Here is a tiny trained network, its code and every weight. The questions are about switching its units off for an input and a target symbol, where a switched-off unit gives its printed mean instead of its output.

import numpy as np


def w(rows, s, z=0):
    codes = np.array(rows[::2]) - 128.0
    scale = np.full(codes.shape[1], s)
    scale[-1] = z or s
    return codes * scale


def norm(h):
    return h / np.sqrt((h * h).mean(-1, keepdims=True) + 1e-5)


def f(y):
    return y / 2 * (1 + np.tanh(0.7978845608 * (y + 0.044715 * y**3)))


def softmax(a):
    e = np.exp(a - a.max(-1, keepdims=True))
    return e / e.sum(-1, keepdims=True)


def log_softmax(a):
    a = a - a.max(-1, keepdims=True)
    return a - np.log(np.exp(a).sum(-1, keepdims=True))


def net(x, mask):
    ids = ['αβγδεζηλμπστφψω'.index(c) for c in x.split()]
    T = len(ids)
    res = E[ids] + P[:T]
    r = norm(res)
    for j in range(3):
        rows = slice(3 * j, 3 * j + 3)
        q, k, v = (r @ M[0][rows].T for M in (Q, K, V))
        z = softmax(np.where(np.tri(T) > 0, q @ k.T / 3**0.5, -1e9)) @ v
        o = O[0][rows]
        res = res + np.where(mask[j], z, o[:, -1]) @ o[:, :-1]
    y = f(norm(res) @ A[0][:, :-1].T + A[0][:, -1])
    res = res + np.where(mask[3:11], y, B[0][:, -1]) @ B[0][:, :-1]
    return log_softmax(norm(res)[-1] @ U[:, :-1].T + U[:, -1])


Q, K, V, O, A, B = {}, {}, {}, {}, {}, {}
E = w([
[155,104,85],'α',
[122,87,154],'β',
[146,123,95],'γ',
[141,132,118],'δ',
[158,100,82],'ε',
[140,93,164],'ζ',
[121,90,154],'η',
[139,124,115],'λ',
[138,132,91],'μ',
[139,128,111],'π',
[161,84,162],'σ',
[140,122,114],'τ',
[141,130,109],'φ',
[61,100,133],'ψ',
[184,1,204],'ω',
],0.0079)
P = w([
[99,146,186],'0',
[149,233,167],'1',
[117,4,115],'2',
[137,230,164],'3',
[140,47,71],'4',
[129,218,162],'5',
[146,53,71],'6',
[129,212,154],'7',
[145,57,74],'8',
[119,203,145],'9',
[143,65,78],'10',
[136,224,193],'11',
[141,62,70],'12',
],0.0035)
Q[0] = w([
[50,75,137],'h0',
[140,63,93],'h0',
[158,118,153],'h0',
[103,84,83],'h1',
[117,129,4],'h1',
[104,60,181],'h1',
[209,226,199],'h2',
[111,212,245],'h2',
[2,108,97],'h2',
],0.0056)
K[0] = w([
[255,97,176],'h0',
[161,154,173],'h0',
[100,115,171],'h0',
[160,159,137],'h1',
[189,133,155],'h1',
[75,194,80],'h1',
[230,140,165],'h2',
[187,83,163],'h2',
[79,91,111],'h2',
],0.0066)
V[0] = w([
[10,28,112],'h0',
[66,79,126],'h0',
[58,56,54],'h0',
[2,157,133],'h1',
[55,212,96],'h1',
[87,106,70],'h1',
[186,204,136],'h2',
[115,220,164],'h2',
[197,197,101],'h2',
],0.0061)
O[0] = w([
[73,43,3,36],'h0',
[93,82,89,83],'h0',
[104,78,34,32],'h0',
[92,69,117,8],'h1',
[27,156,130,15],'h1',
[80,105,70,61],'h1',
[39,157,133,169],'h2',
[54,106,100,126],'h2',
[51,179,140,157],'h2',
],0.0051,0.0018)
A[0] = w([
[137,147,135,73],'n0',
[112,180,160,85],'n1',
[90,91,208,230],'n2',
[98,198,19,242],'n3',
[59,168,148,179],'n4',
[255,139,100,175],'n5',
[164,110,172,254],'n6',
[151,2,192,107],'n7',
],0.0057,0.0023)
B[0] = w([
[144,102,111,122],'n0',
[164,69,89,136],'n1',
[56,146,103,183],'n2',
[63,196,125,152],'n3',
[137,89,2,138],'n4',
[108,154,43,253],'n5',
[66,120,141,225],'n6',
[99,138,181,189],'n7',
],0.0043,0.004)
U = w([
[155,81,113,16],'α',
[157,78,117,48],'β',
[107,57,78,84],'γ',
[137,134,144,1],'δ',
[168,121,123,39],'ε',
[164,127,135,54],'ζ',
[120,140,149,91],'η',
[105,141,143,239],'λ',
[155,120,128,71],'μ',
[93,186,145,160],'π',
[195,145,169,191],'σ',
[119,165,146,130],'τ',
[113,174,144,131],'φ',
[1,126,83,195],'ψ',
[173,120,155,240],'ω',
],0.013,0.0033)

Each question gives the input, a string of symbols that net reads in full, and the target symbol t.
The units are the heads (3 rows each of Q, K, V and O) and the neurons (one row each of A and B). Each row of codes is followed by its name. A weight is (code - 128) times the scale printed after its matrix; where a second scale follows, it is the last column's (O, A, B and U).
mask holds one flag per unit, heads first, then neurons. A switched-off unit (its flag False) gives its mean, the last column of its rows in O or B, instead of its output. The means were averaged over made-up inputs and are rounded, as every weight is.
A unit's drop is (log p(t) with every unit on - log p(t) with that unit switched off) / (log p(t) with every unit on - log p(t) with every unit switched off).
The circuit of an input: a set's keep is (log p(t) with only the set's units on - log p(t) with every unit switched off) / (log p(t) with every unit on - log p(t) with every unit switched off). Starting from all 11 units, units are removed one at a time, each time the one whose removal leaves the highest keep (on an exact tie, the one counted first), for as long as the keep stays at least 0.8.
units of the circuit, in order: the units of the circuit, biggest drop first
k most important neurons: the k neurons with the biggest drops, biggest first
heads that matter: for each layer, one digit per head in row order, 1 if its drop is at least 0.15 and else 0, layers parted by /
drop when u is switched off: that unit's drop, to one decimal
input ζ π η π γ π ψ π, target ψ: units of the circuit, in order	[h2; h0]
input α ζ ψ ψ ψ ζ, target ψ: heads that matter	100
input η β ψ λ, target ψ: units of the circuit, in order	[h0]
input μ ψ ω ψ π β, target ψ: heads that matter	110
input ε ψ π α ψ η, target ψ: heads that matter	100
input δ σ ψ η μ λ π δ α α ψ μ, target ψ: units of the circuit, in order	[h0; h2]
input δ ψ λ δ, target ψ: units of the circuit, in order	[h2; h0]
input μ γ ψ δ, target ψ: units of the circuit, in order	[h2; h1]
input η ψ λ γ η φ π π μ π ψ α, target ψ: heads that matter	101
input μ π β, target ψ: 2 most important neurons	[n2; n4]
input φ μ δ π ψ φ, target ψ: drop when h2 is switched off	0.5
input π φ ζ ε μ ψ ψ λ α β π ψ, target ψ: drop when n4 is switched off	0.2
input ψ ψ γ ε, target ψ: drop when h0 is switched off	0.5
input ζ β ζ σ π ψ ε γ ψ ψ η γ, target ψ: units of the circuit, in order	[h0]
input λ π ψ γ, target ψ: units of the circuit, in order	[h2; h1]
